Each row is followed by its group and then its class within the group.
[ -9.0   7.9  -8.6  -3.9  -5.0 -15.4  -9.7   2.7   3.1   4.3  -4.2  -4.0
  -0.5   5.2  -4.6   7.5  33.4  -0.3  -0.7  -6.4  -4.3 -10.9   9.5 -18.0
  11.9  -8.8 -26.2 -10.7  11.5   0.7 -20.2  -4.8  -0.2  72.1 -10.4   0.2
  12.1 -10.9   4.1  13.3  -3.1  -7.7   6.1  20.9  -9.2   5.8  -2.0  12.1
   0.7  -5.6  10.3   8.0   2.4  -7.6   1.3   0.3   5.0  -2.3   0.6  -7.0
 -25.7  -8.9   9.5   8.5  -3.6   0.7   2.0  11.5   6.1 -23.3 -20.6 -24.2
   7.1  -6.1 -14.4   8.5   8.8  20.1 -12.7 -29.1 -27.6  23.1 -12.2  -4.2
  10.9  -8.9  -3.6 -16.4 -11.3 -12.3  13.2   3.0   9.7  12.6  -4.8   2.2
   8.7 -12.2  18.5  12.2   6.2  13.9  -6.0  -7.7 -14.8 -17.6  13.8 -10.7
  -4.1 -12.5  -1.4   0.2  -6.7  18.3 -12.7 -12.6 -18.7  -5.7  25.6   4.9
  -1.4  -3.6  -4.1   7.2  14.4  28.3  -4.4  -0.7  33.3   4.6   3.2  14.8
   3.2   6.1   3.4  10.9   4.6 -11.9 -12.8   0.8   4.2   1.5 -13.1  -2.6
  -8.1   2.1 -14.1   0.9   4.1  16.6  16.9  12.9  -2.2   3.5  -6.4] : R/busod
[-27.0  -7.3 -12.7   6.4 -22.8 -27.2 -13.4   3.6 -12.3   6.2  -4.7   1.0
  -1.4 -14.3   6.4  -4.1   7.4  -8.4 -11.2  15.0  17.4   4.6 -14.9  26.6
  19.5 -16.6  13.3  24.5 -16.4  12.3 -28.7  10.5  10.4   2.2  -8.5  19.2
 -16.4   8.2 -15.5  44.2   5.9  12.6 -13.3  -4.9 -11.6  -1.5  -8.7  -7.0
  23.2   9.0   2.8 -13.5 -19.4  30.3  23.3   9.9  12.1  -8.4   6.0   4.0
  16.2  -8.7  12.9  -1.9  16.7  -2.9   4.4   3.4  -5.2  26.7 -12.3 -15.0
  -6.4   1.7 -17.5   6.7 -17.0  -7.2 -15.0 -11.2 -15.2  27.5  -3.9 -11.8
   0.9   5.3   3.5  -9.9 -10.0  -6.0  -4.7  16.4   4.3  -6.1  38.7   3.0
   8.2 -30.3 -30.8   1.6   1.2   7.7   5.2  13.8  21.0  -7.2 -19.9 -13.3
   3.4 -16.2  -6.8  20.2  -3.2  -6.0 -16.1 -23.0  -1.8   3.5 -10.7 -21.8
  -1.6  29.0  12.3 -46.6 -19.0  28.0 -34.7  -0.8   4.9  18.7   0.7 -23.8
  -8.6  11.0  22.3  10.2 -11.3  -8.7   4.6  11.1 -34.4 -16.4  -8.5   3.5
  18.2  -4.8  -5.0 -13.7 -12.0   5.0  12.0  19.4 -18.7 -18.5  17.1] : H/fis
[  1.3  24.2   0.0  -4.1   2.6  -8.6  -9.7   3.3  -1.7 -23.7  11.1 -11.8
   2.6 -23.8  -3.0   6.3  25.5 -18.8   3.7 -16.9   8.0  -6.7   0.0   9.6
  -0.5  -3.8 -26.5 -10.9  -6.5   6.6 -20.0  -7.5  12.4  13.2   0.5   5.3
  -5.8  15.6 -19.3   3.1   1.5  -4.2   3.8   7.7  -2.8   6.5   0.1  17.7
  10.4  -2.1   6.3   2.6  20.2   1.8 -28.8 -23.3   3.3  22.0   7.7   2.5
 -15.0  -0.8   4.3 -11.6   4.2   8.7   4.6   3.0  -4.4  -6.1 -10.3  -3.4
  -2.9   1.0  -4.8  14.0  11.1  15.9  -9.3 -17.0 -19.7  10.0  -2.4   4.7
   8.1 -12.1  -3.7 -18.4  -2.5   3.5  12.1 -14.6  -9.3  -6.5   6.1   9.2
  -1.8 -26.4  14.6  11.7  -7.0  -5.5  -2.1 -25.0 -16.9  -6.7  -3.7  -0.4
  -3.1  -9.0 -16.6  15.5 -12.5  -0.8  -8.8  25.1 -16.7  -5.2  18.0   3.6
  -2.2   6.5   7.2 -22.0   4.2  22.1  -4.1  -4.5  11.0  -2.1   3.5  -2.3
   9.9  -0.4   6.5   2.5   4.0  -2.8 -13.0  -3.3   8.1  -3.7  -4.5   6.1
  -0.2   3.6   5.2  -6.3  14.6   4.6  10.6  20.6  -3.7  -9.1  -4.6] : R/mapa
[ 14.9  32.4   6.6  -8.1  13.5  11.0  -9.8  -2.4  19.5  -1.3  10.6 -11.3
 -13.8 -17.6  -6.4   7.0   9.0  -8.9  -1.5 -14.8   4.4 -10.7  18.8 -11.9
  -1.2  13.2 -27.4 -14.8  10.4   4.3 -28.0 -22.3   0.8   4.0  -9.6  -9.5
  12.0   8.9   9.9   6.4  -4.0 -16.3  -2.2  14.4  -1.0  15.5  13.5   5.8
  17.7  -5.8  17.7   7.3  18.4 -12.1  -3.8  -7.5  13.4  -2.4   1.7  -8.9
 -24.0  -0.3  -5.8  -6.1  -4.3   1.7   3.9   3.6   0.7 -14.7  -7.0 -11.2
  -4.5 -29.2  -3.4  -3.0  11.7  16.7  -3.3  -7.0 -29.7  16.6  -2.2  -2.7
  -2.8 -11.4 -35.8 -10.8  -2.0 -11.7  31.3  -6.7  13.3 -15.4  -5.5   8.4
   0.0 -11.7  10.3  17.3  -9.5  -5.4 -14.2 -31.4 -12.4  -9.1  10.0   7.5
 -27.1  34.8  19.1  -3.8  -6.5   7.7  11.4  -7.5 -24.8 -10.4  19.8   8.5
   4.6   5.4  -0.5  23.1   6.1  17.9  12.8  -7.4  29.6 -15.0 -13.6  10.2
  -5.9  -2.4   1.6   1.1  14.4  -2.6  -7.5   1.9  23.7 -11.2 -20.1  -3.4
 -12.0  -0.3   7.0  -0.2  15.6   2.8  13.8  14.3  10.2  13.6 -33.1] : R/busod
[-16.8  -1.8  -5.8  -3.1 -14.3 -25.5  -5.2  -0.3 -19.9   0.3   6.2  35.6
  -2.7   0.0   4.8  -3.3  14.4  -2.4   2.7   5.0   9.7  15.5 -29.6  10.9
  15.3 -12.4  12.2  22.6  -9.6   6.8  -3.7   7.6   3.8   1.5  -9.2   5.5
  -2.9   6.3 -10.4 -14.2   1.1   7.0  -6.6  -4.3 -12.3   1.5 -18.9 -17.8
  10.6   1.8  -0.2  -5.7 -14.9   2.3  14.6  18.3   7.6 -10.7 -34.5  -1.4
  12.3  -5.2  12.3  -1.6  -8.4  -4.8   4.4  17.8   2.0  16.6 -15.2  -1.5
 -11.2   3.8  -9.4   5.7 -11.6   6.5   1.7  -0.1   2.0   6.1   6.0   4.7
  -6.6   7.7   6.4   6.5  -0.5 -14.5 -10.8  23.9   6.6   0.4  15.7   5.1
   9.2 -12.5 -27.6  -7.1   1.5   1.4  12.2  12.2  12.4   4.9 -17.1  -6.7
   5.6  -0.9  -6.6   5.9   1.9  -4.1  -5.3  -6.6  10.5   0.0   3.1 -14.8
  -5.7  14.5  12.5 -27.3 -22.2  -8.6 -10.7 -17.6   4.7   6.8   9.7 -28.6
  -5.0  -4.1  14.3   8.8 -12.6  -4.7   9.1  14.3 -33.0 -14.6   7.6  -0.3
  15.1  -1.4  11.2 -23.4 -13.9  -0.8   1.7   9.8  -7.6  -7.0  10.8] : H/fis
[-17.4  -7.3  -7.8  -0.8 -31.2 -24.1  -4.4  12.7  -7.4  18.0   4.2  -4.8
  24.6  14.6   8.9 -18.3  22.3  10.3 -10.9  12.2   3.8  16.0 -10.6   0.4
  17.0  -0.1  -0.2  19.4 -13.4   6.7  -8.8  15.1  -0.4 -13.7  -4.4  12.8
  -5.8   9.1   0.1   4.2 -12.2  10.1  -6.7  12.8 -24.1  -4.1  -7.4 -16.3
  -2.1  -4.3 -16.7 -13.0   1.7 -19.4   0.2 -10.1   5.7 -18.7   0.0   5.8
  -0.8  -4.2  17.5   4.6   3.0  -4.4   4.2  -4.3   2.8  -3.8 -21.4  -9.0
  -1.7   1.4 -10.6  22.6  -2.8  17.7 -36.6   5.5   5.0  33.1   3.9  -6.1
 -10.8   9.1   3.4 -14.5 -10.3 -23.1  -9.5  66.2  -2.2   5.8   9.3  -6.0
   8.3  12.8  -2.6   0.1  -0.5  -1.4  15.9  23.8  14.7 -11.9 -10.5 -14.9
   6.1 -12.9   0.2 -12.5  -0.4  13.8  -9.9 -17.8 -24.9  -2.2   3.2  -0.4
  23.1  20.5  14.8 -29.9   8.4  15.1 -29.8  -5.0 -10.6   3.9   8.3  16.2
  -7.6  -3.1 -15.1  20.4  -4.5  -9.6  -1.1  17.5 -28.5   0.4  -4.0 -13.4
   0.5   1.7 -18.8  -8.5 -10.6  -3.8   6.2  12.1 -20.6   4.2 -10.7] : P/kege
[-19.0   9.9  -4.6  -9.3 -28.0 -19.1   0.1  17.0 -10.8  22.3   4.5   2.3
  23.6  12.4  -0.6 -13.2  15.1  10.3   0.5  12.3 -17.2  16.6 -15.9  -5.6
  21.4 -25.8   9.3  22.1 -31.5   6.2  -3.7  15.9  10.9  -8.9  -1.8  19.3
 -47.6   3.3  -2.9   1.3 -18.5  15.3   2.7   4.4 -22.3   1.7 -10.8  -3.5
  -3.8   6.3 -11.1 -17.1  -7.3  -6.6   4.5  35.2   3.3  -6.7   0.8  15.8
  11.7   2.9  31.8   7.4   7.7  -6.1  10.5 -18.4   3.4  -0.3 -30.1 -10.1
   8.0  -1.7 -24.5  12.3  10.1   4.8 -21.1 -13.9  16.3  37.2   7.3  -6.0
  -9.3   5.4  -6.8   0.6 -18.6  -2.9  -9.8  28.5   3.2  13.6   8.7  -1.3
  21.5   2.4 -10.2  -0.3   7.4   4.6  18.3  26.0  23.3  -6.8 -13.2 -23.2
  12.2  -8.7 -14.0 -16.1  -7.5  16.3 -16.5 -34.1 -15.5  -4.3 -11.2 -11.5
   0.5  26.8  21.2 -37.2  -8.8   1.1 -42.6   4.8   2.1  21.5   2.8  10.8
  -9.2  -2.6 -23.1  20.6 -13.3  -6.1   7.5  22.7 -43.0 -10.6  -8.5  -4.2
   4.1  -0.8  -8.9 -15.2 -33.4  22.3   2.5  13.0 -14.5   0.7  24.3] : H/Veg
[-37.7  -8.1 -10.8  -0.6 -38.9 -22.3   1.8   5.2  -2.6  13.2 -11.2  -1.8
  21.2  12.1  14.6  -7.4  19.3   4.5  -6.7  14.6  16.7  13.2  -9.7   5.9
  21.6 -23.6  18.5  26.8 -20.0   8.8 -33.7  14.5   1.2  -4.0   8.1  21.9
   1.4  10.8  -4.0  -4.0  -2.3  13.9  -4.9   2.6 -33.1   2.2  -7.8  -7.5
  -3.9  13.3  -2.5 -26.0 -22.1  -5.5  11.6  39.8   7.5 -17.4  -1.5  11.2
   8.2  -2.8  27.9   8.0  10.1  -4.6   7.8   1.0 -12.8  10.9 -18.3 -12.2
  -2.0  -6.8 -11.4 -13.0 -10.3   7.1 -36.0  -4.7  15.0  24.5   7.6 -10.8
  11.2  13.3  -1.7   3.9  -9.3  13.1 -33.0  56.2  15.0   4.7  27.0  -5.1
   4.4 -18.7 -22.4  -1.2  18.8  33.0  10.3  31.1  17.9  -8.1  31.6 -12.7
   9.5  -7.0 -23.5   7.2   6.4  15.7 -13.6 -26.1   0.2   1.6  14.2  -9.7
   3.0  22.4  24.6 -41.6  -4.8  22.8 -38.6   0.3  13.2   4.5  27.8  -9.3
  -7.9   8.8  -3.0   7.1 -19.7 -18.3  13.7   7.7 -44.6  -6.6  -9.8 -12.8
   5.2   4.7  -0.4 -15.1 -31.9   1.1   4.7  17.4 -14.4  -2.9  17.2] : H/Veg
[ 15.8  45.5  -1.2 -27.6 -18.7 -33.8  -5.2  -1.0  -8.9 -13.5  41.6 -18.1
  15.9 -37.2  -0.6 -23.6  72.1  13.0  17.4   1.8  16.9  11.8 -71.7  21.4
  -6.8   8.2 -24.1   9.9 -37.8   8.1  -6.8  32.6   3.9   2.3  -4.5 -26.8
   6.3  25.2   7.1 -11.1 -11.8   8.8  -6.6  -8.0  28.7  -0.3  -8.4 -30.2
  44.4 -21.6  -2.5 -15.2  35.5 -45.9   5.0   3.1  20.6  -7.1 -21.1  24.4
  10.1 -16.2 -20.9 -48.0 -11.7   6.2  15.2   6.0   6.8   6.3 -33.1  31.1
 -33.2   9.8   2.5  11.0   4.0  17.0  16.3  29.8  17.7  10.0 -15.4  15.5
 -53.0 -10.5   4.2  12.1  -5.6 -46.0 -11.0  57.0 -51.5   7.9  -5.9 -16.5
  14.6  13.9 -34.4   4.6 -36.9  -9.7   4.6 -15.5  20.8   3.2 -66.9  16.5
  -4.0   5.0  13.4 -15.5  30.1  -4.6  19.6 -16.1 -14.5  -9.4  10.1  13.8
   8.6  16.3  16.7   1.7 -22.1 -55.1 -22.6 -30.5 -30.9 -12.5 -36.8  15.6
 -15.2 -17.1  -5.6   0.6 -14.6  -8.8  -8.8  -6.2 -24.1 -23.5  23.8  10.2
 -24.5   5.3  49.4  -6.2 -14.3 -20.4   8.2  24.7  -5.9  15.1  -0.1] : P/kege
[ -2.0  13.5   2.2  -0.5   5.1   8.1   7.8   2.5   7.9 -16.9  10.8   1.5
   9.4   3.1   1.8   3.1  12.1  -9.6   6.6 -11.9   2.2 -18.1  11.1  -7.4
  -2.8   3.0 -24.5 -16.6  -8.7   0.4 -18.5 -17.1 -21.3   4.4  -3.3   0.7
  12.2   3.9  -1.6  21.0   2.3  -7.8   5.3  19.5 -24.8   6.9  20.6  15.9
 -13.7 -13.8  14.2   1.8  10.4  -2.3  -4.9 -19.3   9.0  -9.8  -9.9  -2.7
 -25.6  -3.8   0.0  17.1   1.9   3.8  16.5  16.3   9.4 -10.9 -13.2 -20.5
   2.9  -5.8  10.4   7.3  -3.3  27.3 -21.4 -19.3 -31.9  17.6  -5.1   2.4
  27.6 -12.3 -15.7  -7.0   2.0  -0.7  21.5 -14.4   8.2   1.0   4.3   0.5
  -7.9  -6.8  20.8  14.6  -9.7  19.6 -10.1 -24.6 -24.7 -13.5  12.7  16.5
 -14.8  -6.6  10.8   7.7  -6.7  -3.0  -3.2  19.5 -19.5  -4.5  23.7  -7.7
  -2.0   4.5  -1.4  13.2  21.9  31.4  -8.0  -8.9  -0.2  -6.8  13.0   4.9
  15.1 -10.6   5.6  26.7  21.3  -7.0 -18.0  15.1   8.4  -0.2  -6.3  -6.7
  -7.0   2.8  -2.3  -8.8   9.8  -6.4   9.4  11.4   6.2 -17.7 -12.8] : R/busod
[-23.8   0.1 -11.3   0.0 -24.3  -0.4   5.6  -3.6  -2.6   7.4 -17.6   7.3
   8.1  22.2  12.0  -3.7   1.2   9.5 -10.2   2.2   9.9   6.8 -72.1   6.5
  12.5 -26.6  15.8  13.5  -9.7   3.5 -18.2  11.2  -0.3  -9.2  -3.1  14.5
  -9.7  -5.0  72.1   3.6  -7.9  18.7   0.8   8.5 -20.6   5.2  -3.2  -9.2
 -11.9   5.6  -4.9   0.3 -13.8   5.3   5.1  21.9   7.0 -13.6   1.3   6.3
   1.8 -18.1  14.0  16.8   2.7  -5.7   7.7  -4.0  -7.1   4.5 -12.8  -9.9
   0.0 -14.3 -13.5   1.2 -11.5  -4.2 -27.0   6.5  15.2  25.3   7.2  -8.2
   2.7   4.2 -11.6   3.0  -6.9   4.5 -12.8  23.8  11.6  12.7   8.3  -1.4
   8.9  -7.0 -35.6  -2.7   8.9  15.1   1.1  18.1  10.6  -5.9   1.2  -4.2
  16.0 -11.1  -9.7  -7.2  -7.4  13.3  -5.6 -18.6   0.3  -2.0  -3.0   1.5
   1.4  18.6   3.4 -21.9   1.1   3.0 -12.1   6.2   0.5  12.2   9.2 -10.0
   1.6  18.8  -7.8  11.0 -15.7 -13.0   4.3   9.1 -32.7   1.9  -5.6  -2.9
   5.1  12.5  -5.6 -10.2 -20.0  10.5   5.6   9.3 -32.8  -0.1   7.0] : H/fis
